Below are the code and all the weights of a small trained network. Each question names an input and a target symbol and asks about switching units off, where a switched-off unit gives its printed mean instead of its output.

import numpy as np


def w(rows, s, z=0):
    codes = np.array(rows[::2]) - 128.0
    scale = np.full(codes.shape[1], s)
    scale[-1] = z or s
    return codes * scale


def f(y):
    return np.maximum(y, 0)


def softmax(a):
    e = np.exp(a - a.max(-1, keepdims=True))
    return e / e.sum(-1, keepdims=True)


def log_softmax(a):
    a = a - a.max(-1, keepdims=True)
    return a - np.log(np.exp(a).sum(-1, keepdims=True))


def net(x, mask):
    ids = ['ΓΔΘΞεζημπφψ'.index(c) for c in x.split()]
    T = len(ids)
    res = E[ids] + P[:T]
    u = 0
    for l in range(2):
        q, k, v = (res @ M[l].T for M in (Q, K, V))
        z = softmax(np.where(np.tri(T) > 0, q @ k.T / 2**0.5, -1e9)) @ v
        res = res + np.where(mask[u], z, O[l][:, -1]) @ O[l][:, :-1]
        u += 1
        y = f(res @ A[l][:, :-1].T + A[l][:, -1])
        res = res + np.where(mask[u : u + 8], y, B[l][:, -1]) @ B[l][:, :-1]
        u += 8
    return log_softmax(res[-1] @ U[:, :-1].T + U[:, -1])


Q, K, V, O, A, B = {}, {}, {}, {}, {}, {}
E = w([
[109,87,149,142,78,122],'Γ',
[93,186,205,134,68,154],'Δ',
[2,146,190,98,135,96],'Θ',
[147,143,95,98,172,210],'Ξ',
[27,169,15,191,153,111],'ε',
[194,89,40,187,125,38],'ζ',
[185,199,70,213,93,140],'η',
[80,68,184,125,97,187],'μ',
[118,90,142,140,96,178],'π',
[124,89,130,146,92,176],'φ',
[72,224,102,167,105,67],'ψ',
],0.02)
P = w([
[90,103,53,254,163,143],'0',
[150,115,94,207,149,135],'1',
[148,111,110,161,126,137],'2',
[143,103,109,129,114,143],'3',
[136,97,82,103,73,121],'4',
[125,96,157,88,120,146],'5',
[112,96,161,72,116,140],'6',
[108,92,156,59,110,136],'7',
[106,81,153,54,104,128],'8',
[101,76,162,43,104,124],'9',
[91,76,159,36,100,119],'10',
[89,71,159,27,109,123],'11',
[96,56,164,26,110,113],'12',
[81,61,163,21,96,114],'13',
],0.0066)
Q[0] = w([
[178,1,85,113,144,147],'L0H1',
[186,146,174,110,140,85],'L0H1',
],0.0083)
K[0] = w([
[112,206,78,60,195,168],'L0H1',
[2,213,34,123,97,146],'L0H1',
],0.005)
V[0] = w([
[209,142,144,3,162,180],'L0H1',
[91,165,48,101,182,120],'L0H1',
],0.0055)
O[0] = w([
[87,32,75,24,2,80,1],'L0H1',
[24,124,99,165,4,122,224],'L0H1',
],0.0074,0.0016)
A[0] = w([
[137,109,124,110,66,158,116],'L0N1',
[116,112,99,182,93,182,147],'L0N2',
[105,117,172,135,94,101,255],'L0N3',
[251,142,160,146,159,168,158],'L0N4',
[142,100,188,114,83,185,119],'L0N5',
[120,57,150,63,107,143,115],'L0N6',
[120,131,146,116,100,145,122],'L0N7',
[99,92,175,106,95,130,119],'L0N8',
],0.013,0.0045)
B[0] = w([
[134,137,186,133,154,202,217],'L0N1',
[166,100,142,171,93,138,253],'L0N2',
[71,72,134,123,61,137,233],'L0N3',
[150,78,131,217,139,133,210],'L0N4',
[117,130,183,96,136,71,246],'L0N5',
[110,181,173,117,124,128,255],'L0N6',
[160,171,173,129,135,141,172],'L0N7',
[170,95,2,184,120,52,212],'L0N8',
],0.01,0.0063)
Q[1] = w([
[165,132,88,185,44,59],'L1H1',
[171,209,66,168,254,125],'L1H1',
],0.0054)
K[1] = w([
[174,168,98,153,95,7],'L1H1',
[113,60,197,217,2,176],'L1H1',
],0.0056)
V[1] = w([
[154,193,38,4,146,122],'L1H1',
[139,150,120,117,98,138],'L1H1',
],0.0044)
O[1] = w([
[186,186,1,30,214,199,2],'L1H1',
[108,203,192,138,39,117,119],'L1H1',
],0.0095,0.0087)
A[1] = w([
[131,235,177,145,119,172,93],'L1N1',
[73,99,144,126,115,220,200],'L1N2',
[126,158,133,158,87,69,61],'L1N3',
[101,242,128,6,164,189,74],'L1N4',
[170,105,113,164,136,116,4],'L1N5',
[219,178,168,131,87,153,147],'L1N6',
[79,135,177,150,161,109,132],'L1N7',
[145,189,138,115,92,84,248],'L1N8',
],0.013,0.0038)
B[1] = w([
[104,109,113,69,182,122,168],'L1N1',
[160,176,162,99,93,100,220],'L1N2',
[136,144,107,105,195,145,254],'L1N3',
[69,108,60,169,62,151,162],'L1N4',
[133,87,102,76,120,71,180],'L1N5',
[102,63,179,111,161,44,167],'L1N6',
[159,157,73,88,105,142,241],'L1N7',
[160,98,153,169,135,245,167],'L1N8',
],0.012,0.014)
U = w([
[182,162,170,201,66,128,205],'Γ',
[219,163,196,2,194,78,121],'Δ',
[104,185,130,6,148,19,113],'Θ',
[44,77,143,155,139,146,180],'Ξ',
[63,199,144,221,129,73,115],'ε',
[188,107,84,101,136,126,156],'ζ',
[56,109,189,164,187,89,70],'η',
[128,137,137,119,150,106,69],'μ',
[118,136,142,130,147,106,49],'π',
[118,142,146,121,149,98,37],'φ',
[130,143,143,146,190,145,253],'ψ',
],0.0094,0.0041)

Each question gives the input, a string of symbols that net reads in full, and the target symbol t.
The units are the heads (2 rows each of Q, K, V and O) and the neurons (one row each of A and B). Each row of codes is followed by its name. A weight is (code - 128) times the scale printed after its matrix; where a second scale follows, it is the last column's (O, A, B and U).
mask holds one flag per unit, layer by layer, with each layer's heads first. A switched-off unit (its flag False) gives its mean, the last column of its rows in O or B, instead of its output. The means were averaged over made-up inputs and are rounded, as every weight is.
A unit's drop is (log p(t) with every unit on - log p(t) with that unit switched off) / (log p(t) with every unit on - log p(t) with every unit switched off).
The circuit of an input: a set's keep is (log p(t) with only the set's units on - log p(t) with every unit switched off) / (log p(t) with every unit on - log p(t) with every unit switched off). Starting from the 12 units with the biggest drops (on a tie, the unit counted first), units are removed one at a time, each time the one whose removal leaves the highest keep (on an exact tie, the one counted first), for as long as the keep stays at least 0.8.
circuit, biggest first: the units of the circuit, biggest drop first
unit that matters most: the unit with the biggest drop
k most important neurons: the k neurons with the biggest drops, biggest first
k most important neurons of layer l: the k neurons of layer l with the biggest drops, biggest first
drop of u: that unit's drop, to one decimal
input Ξ Γ Ξ ζ Ξ ψ, target ψ: most important neuron of layer 1 => L1N8
input ψ ε Ξ ε ζ Γ Ξ φ Ξ Ξ Γ π μ, target Γ: 4 most important neurons of layer 0 => L0N8, L0N1, L0N6, L0N7
input π Ξ Ξ, target Δ: 4 most important neurons => L0N8, L1N2, L1N4, L0N1
input ζ π φ ζ φ φ Γ μ ε ζ ψ, target ψ: circuit, biggest first => L1N8, L1N3
input Ξ Ξ Ξ π ζ Ξ, target Ξ: 3 most important neurons => L1N4, L0N4, L1N7
input ψ ψ Γ η Γ π ψ Ξ, target Γ: circuit, biggest first => L0N4, L1N3, L1N1
input ζ ζ μ ε φ Ξ Ξ π μ Ξ Ξ ζ Δ, target Δ: 3 most important neurons of layer 0 => L0N7, L0N5, L0N4
input ζ Ξ Ξ, target Δ: 3 most important neurons => L0N8, L1N2, L0N2
input Γ Ξ ζ ζ ζ ε Ξ Ξ ζ ψ μ Θ ζ Ξ, target Ξ: 2 most important neurons of layer 0 => L0N4, L0N8
input π Ξ ζ μ, target Γ: 2 most important neurons of layer 0 => L0N8, L0N3
input η ψ Ξ Ξ η Γ Θ Γ π μ μ, target Δ: 3 most important neurons => L0N5, L1N4, L0N6
input η Γ Γ φ Ξ μ Ξ η ψ Γ ζ π π, target Δ: 2 most important neurons => L1N4, L0N1
input Ξ π Δ Ξ ψ Δ Ξ η, target η: 2 most important neurons of layer 1 => L1N6, L1N7
input Ξ Γ Γ μ Ξ ζ φ Δ Ξ ψ μ, target Δ: 2 most important neurons of layer 1 => L1N4, L1N2
input φ Δ Ξ Γ Ξ Δ Ξ φ ζ Γ Δ π π, target Δ: 4 most important neurons of layer 0 => L0N1, L0N6, L0N5, L0N7
input Γ Γ Ξ Θ ζ ζ Ξ Δ Ξ, target Θ: 2 most important neurons of layer 0 => L0N8, L0N6
input φ μ Γ π Ξ φ, target Δ: 4 most important neurons => L1N4, L0N5, L0N1, L1N6
input Γ η Γ π ψ Ξ, target Γ: unit that matters most => L0N4
input η Γ Ξ μ μ φ μ φ, target Δ: 4 most important neurons of layer 1 => L1N4, L1N6, L1N2, L1N8
input ζ Ξ Γ η, target η: most important neuron => L1N6
input Ξ ψ Ξ η μ ζ Ξ, target Θ: drop of L0N1 => 0.0
